Below are the code and all the weights of a small trained network. Each question names an input and a target symbol and asks about switching units off, where a switched-off unit gives its printed mean instead of its output.

import numpy as np


def w(rows, s, z=0):
    codes = np.array(rows[::2]) - 128.0
    scale = np.full(codes.shape[1], s)
    scale[-1] = z or s
    return codes * scale


def f(y):
    return y / 2 * (1 + np.tanh(0.7978845608 * (y + 0.044715 * y**3)))


def softmax(a):
    e = np.exp(a - a.max(-1, keepdims=True))
    return e / e.sum(-1, keepdims=True)


def log_softmax(a):
    a = a - a.max(-1, keepdims=True)
    return a - np.log(np.exp(a).sum(-1, keepdims=True))


def net(x, mask):
    ids = ['βγεηθμσω'.index(c) for c in x.split()]
    T = len(ids)
    res = E[ids] + P[:T]
    q, k, v = (res @ M[0].T for M in (Q, K, V))
    z = softmax(np.where(np.tri(T) > 0, q @ k.T / 4**0.5, -1e9)) @ v
    res = res + np.where(mask[0], z, O[0][:, -1]) @ O[0][:, :-1]
    y = f(res @ A[0][:, :-1].T + A[0][:, -1])
    res = res + np.where(mask[1:25], y, B[0][:, -1]) @ B[0][:, :-1]
    return log_softmax(res[-1] @ U[:, :-1].T + U[:, -1])


Q, K, V, O, A, B = {}, {}, {}, {}, {}, {}
E = w([
[249,114,90],'β',
[136,124,152],'γ',
[102,153,179],'ε',
[178,129,143],'η',
[115,115,74],'θ',
[125,140,167],'μ',
[155,144,170],'σ',
[197,156,146],'ω',
],0.019)
P = w([
[111,108,112],'0',
[133,22,141],'1',
[109,180,153],'2',
[130,116,129],'3',
[134,55,167],'4',
[134,209,150],'5',
[159,113,132],'6',
[139,74,195],'7',
[153,224,147],'8',
[161,112,144],'9',
[145,86,219],'10',
[178,239,139],'11',
[186,113,150],'12',
[146,93,250],'13',
],0.015)
Q[0] = w([
[143,107,167],'head 0',
[77,182,72],'head 0',
[180,122,248],'head 0',
[127,196,140],'head 0',
],0.013)
K[0] = w([
[146,199,214],'head 0',
[93,49,106],'head 0',
[221,174,254],'head 0',
[204,61,130],'head 0',
],0.0098)
V[0] = w([
[147,149,2],'head 0',
[115,80,71],'head 0',
[247,194,91],'head 0',
[98,156,99],'head 0',
],0.0086)
O[0] = w([
[71,95,1,58],'head 0',
[191,162,174,43],'head 0',
[78,168,13,255],'head 0',
[255,104,89,90],'head 0',
],0.0039,0.0078)
A[0] = w([
[195,139,178,143],'neuron 0',
[78,178,135,154],'neuron 1',
[141,108,94,136],'neuron 2',
[55,165,5,38],'neuron 3',
[109,141,118,109],'neuron 4',
[91,119,113,198],'neuron 5',
[152,136,128,141],'neuron 6',
[134,170,122,123],'neuron 7',
[110,147,79,152],'neuron 8',
[98,205,117,185],'neuron 9',
[182,144,147,132],'neuron 10',
[145,148,139,124],'neuron 11',
[72,119,138,118],'neuron 12',
[104,135,155,183],'neuron 13',
[51,115,133,210],'neuron 14',
[122,53,152,155],'neuron 15',
[78,161,72,254],'neuron 16',
[121,169,147,140],'neuron 17',
[83,128,127,134],'neuron 18',
[123,94,37,116],'neuron 19',
[105,158,74,189],'neuron 20',
[237,96,126,216],'neuron 21',
[108,190,83,245],'neuron 22',
[140,28,113,150],'neuron 23',
],0.016,0.0059)
B[0] = w([
[57,129,102,233],'neuron 0',
[135,91,83,159],'neuron 1',
[150,116,78,130],'neuron 2',
[3,49,160,129],'neuron 3',
[123,115,107,121],'neuron 4',
[148,163,197,130],'neuron 5',
[89,123,106,150],'neuron 6',
[106,86,126,153],'neuron 7',
[199,85,105,129],'neuron 8',
[124,63,89,187],'neuron 9',
[68,129,142,190],'neuron 10',
[78,134,99,153],'neuron 11',
[141,70,176,129],'neuron 12',
[149,163,98,164],'neuron 13',
[161,142,224,147],'neuron 14',
[154,57,240,161],'neuron 15',
[175,147,117,150],'neuron 16',
[104,115,31,168],'neuron 17',
[144,105,177,125],'neuron 18',
[89,180,94,135],'neuron 19',
[185,121,113,141],'neuron 20',
[138,138,206,246],'neuron 21',
[159,100,60,186],'neuron 22',
[61,93,139,154],'neuron 23',
],0.0077,0.011)
U = w([
[173,71,101,72],'β',
[150,68,147,92],'γ',
[119,125,147,162],'ε',
[156,137,124,54],'η',
[46,129,89,90],'θ',
[75,180,132,148],'μ',
[122,165,141,208],'σ',
[254,133,109,253],'ω',
],0.014,0.0033)

Each question gives the input, a string of symbols that net reads in full, and the target symbol t.
The units are the heads (4 rows each of Q, K, V and O) and the neurons (one row each of A and B). Each row of codes is followed by its name. A weight is (code - 128) times the scale printed after its matrix; where a second scale follows, it is the last column's (O, A, B and U).
mask holds one flag per unit, heads first, then neurons. A switched-off unit (its flag False) gives its mean, the last column of its rows in O or B, instead of its output. The means were averaged over made-up inputs and are rounded, as every weight is.
A unit's drop is (log p(t) with every unit on - log p(t) with that unit switched off) / (log p(t) with every unit on - log p(t) with every unit switched off).
The circuit of an input: a set's keep is (log p(t) with only the set's units on - log p(t) with every unit switched off) / (log p(t) with every unit on - log p(t) with every unit switched off). Starting from the 12 units with the biggest drops (on a tie, the unit counted first), units are removed one at a time, each time the one whose removal leaves the highest keep (on an exact tie, the one counted first), for as long as the keep stays at least 0.8.
units of the circuit, in order: the units of the circuit, biggest drop first
most important unit: the unit with the biggest drop
k most important neurons: the k neurons with the biggest drops, biggest first
drop of u: that unit's drop, to one decimal
input ω μ ω σ η μ, target θ: units of the circuit, in order => [neuron 21; neuron 9]
input σ η σ ω β, target γ: units of the circuit, in order => [neuron 21; neuron 23]
input σ ω ω σ β ω η ω ε σ ω ω θ, target ω: units of the circuit, in order => [neuron 0; neuron 16]
input β ω ε σ ε β σ σ σ ω ε γ, target θ: units of the circuit, in order => [neuron 17; neuron 21; neuron 9]
input ω ω ω σ ε θ σ ω σ β β μ, target ω: units of the circuit, in order => [neuron 16; neuron 22; neuron 20]
input β σ σ θ ω σ σ μ μ ω σ ε η σ, target μ: units of the circuit, in order => [neuron 0; neuron 9; head 0]
input β ω ω μ, target ω: most important unit => neuron 0
input ω σ σ ω σ ε, target θ: units of the circuit, in order => [neuron 17; neuron 9]
input η μ σ μ θ, target γ: 2 most important neurons => [neuron 15; neuron 23]
input ε ω ω ω σ η ω ω ω σ η ω, target θ: 2 most important neurons => [neuron 0; neuron 10]
input γ σ β ω, target ω: 2 most important neurons => [neuron 0; neuron 23]
input ω ω σ η η γ μ ω η μ μ ω θ, target ω: drop of neuron 0 => 0.5
input ω μ ε β ε ω η ω μ ε σ ε, target θ: drop of neuron 1 => 0.0
input γ σ ε σ σ σ σ ω θ, target β: drop of neuron 21 => 0.1
input μ ω σ θ θ ω ε ω σ θ β ε, target β: most important unit => neuron 9
